Below is a small trained network, with its code and all its weights. Each question gives an input and a class and asks what happens when units are switched off, that is, made to give their printed mean instead of their output.

import numpy as np


def w(rows, s, z=0):
    codes = np.array(rows[::2]) - 128.0
    scale = np.full(codes.shape[1], s)
    scale[-1] = z or s
    return codes * scale


def f(y):
    return y / 2 * (1 + np.tanh(0.7978845608 * (y + 0.044715 * y**3)))


def log_softmax(a):
    a = a - a.max(-1, keepdims=True)
    return a - np.log(np.exp(a).sum(-1, keepdims=True))


def net(x, mask):
    res = np.array(x, float).reshape(1, 6) / 4 @ E
    y = f(res @ A[0][:, :-1].T + A[0][:, -1])
    res = res + np.where(mask, y, B[0][:, -1]) @ B[0][:, :-1]
    return log_softmax(res[-1] @ U[:, :-1].T + U[:, -1])


A, B = {}, {}
E = w([
[254,120,235,201,180,203,38,61,8],'x0',
[141,242,69,52,184,208,122,92,192],'x1',
[140,123,124,123,94,151,143,121,147],'x2',
[156,122,142,168,26,166,173,171,107],'x3',
[149,170,151,127,106,95,103,123,147],'x4',
[75,33,156,109,91,111,101,41,221],'x5',
],0.0083)
A[0] = w([
[26,47,79,130,21,46,101,125,186,162],'N0',
[90,182,64,79,165,139,157,248,136,159],'N1',
[202,213,136,164,171,255,81,97,69,157],'N2',
[76,115,112,112,108,22,191,171,175,255],'N3',
[113,58,176,201,140,167,85,61,83,177],'N4',
[123,14,189,175,70,157,50,81,138,98],'N5',
[140,129,131,95,213,119,115,92,253,146],'N6',
],0.0079,0.0063)
B[0] = w([
[97,89,69,95,94,123,188,123,118,239],'N0',
[145,248,128,95,101,217,174,170,178,207],'N1',
[140,92,100,90,86,79,104,140,32,250],'N2',
[137,143,105,140,112,88,200,109,114,241],'N3',
[142,87,159,116,153,166,94,137,177,210],'N4',
[147,62,189,110,188,91,144,143,111,191],'N5',
[83,108,69,183,210,212,110,117,155,188],'N6',
],0.011,0.014)
U = w([
[138,131,97,205,137,141,174,158,147,254],'0',
[88,89,54,63,122,95,104,98,34,46],'1',
[157,63,118,175,124,165,2,172,104,214],'2',
[128,79,217,134,158,128,77,133,143,25],'3',
[132,182,153,138,116,187,118,185,181,51],'4',
],0.0086,0.0047)

Each question gives the input, the list of numbers given to net, and the class t.
The units are the neurons (one row each of A and B). Each row of codes is followed by its name. A weight is (code - 128) times the scale printed after its matrix; where a second scale follows, it is the last column's (A, B and U).
mask holds one flag per neuron, in row order. A switched-off neuron (its flag False) gives its mean, the last column of its row in B, instead of its output. The means were averaged over made-up inputs and are rounded, as every weight is.
A unit's drop is (log p(t) with every unit on - log p(t) with that unit switched off) / (log p(t) with every unit on - log p(t) with every unit switched off).
The circuit of an input: a set's keep is (log p(t) with only the set's units on - log p(t) with every unit switched off) / (log p(t) with every unit on - log p(t) with every unit switched off). Starting from all 7 units, units are removed one at a time, each time the one whose removal leaves the highest keep (on an exact tie, the one counted first), for as long as the keep stays at least 0.8.
circuit, biggest first: the units of the circuit, biggest drop first
k most important neurons: the k neurons with the biggest drops, biggest first
drop when u is switched off: that unit's drop, to one decimal
input [1,0,7,5,-1,6], class 3: circuit, biggest first : (N2, N5, N1)
input [-6,1,6,2,0,-5], class 4: most important neuron : (N1)
input [4,0,5,-4,3,-1], class 2: circuit, biggest first : (N0, N3)
input [-4,-5,5,-5,-5,-4], class 0: 2 most important neurons : (N2, N1)
input [4,4,2,6,8,-3], class 1: 3 most important neurons : (N2, N4, N6)
input [0,1,4,-6,-8,-6], class 4: circuit, biggest first : (N1, N0)
input [-4,5,-7,-3,5,5], class 0: 2 most important neurons : (N2, N6)
input [1,1,-3,8,-2,-8], class 1: 2 most important neurons : (N2, N4)
input [2,0,-5,0,0,-6], class 2: 2 most important neurons : (N0, N3)
input [2,0,-3,-6,-1,-3], class 2: 2 most important neurons : (N0, N3)
input [3,-2,-7,5,-7,-7], class 2: 3 most important neurons : (N0, N3, N4)
input [4,-1,4,-1,-1,5], class 3: 2 most important neurons : (N5, N2)
input [1,7,1,0,-4,1], class 2: 3 most important neurons : (N0, N3, N6)
input [-5,6,-7,-4,4,-8], class 4: circuit, biggest first : (N1)
input [-2,2,3,4,-3,-1], class 4: 3 most important neurons : (N2, N0, N1)
input [6,3,-6,4,4,-8], class 1: drop when N4 is switched off : 0.0
input [-3,1,6,-1,-4,-4], class 4: drop when N2 is switched off : 0.1
input [-5,8,5,-7,6,6], class 0: drop when N6 is switched off : 0.2
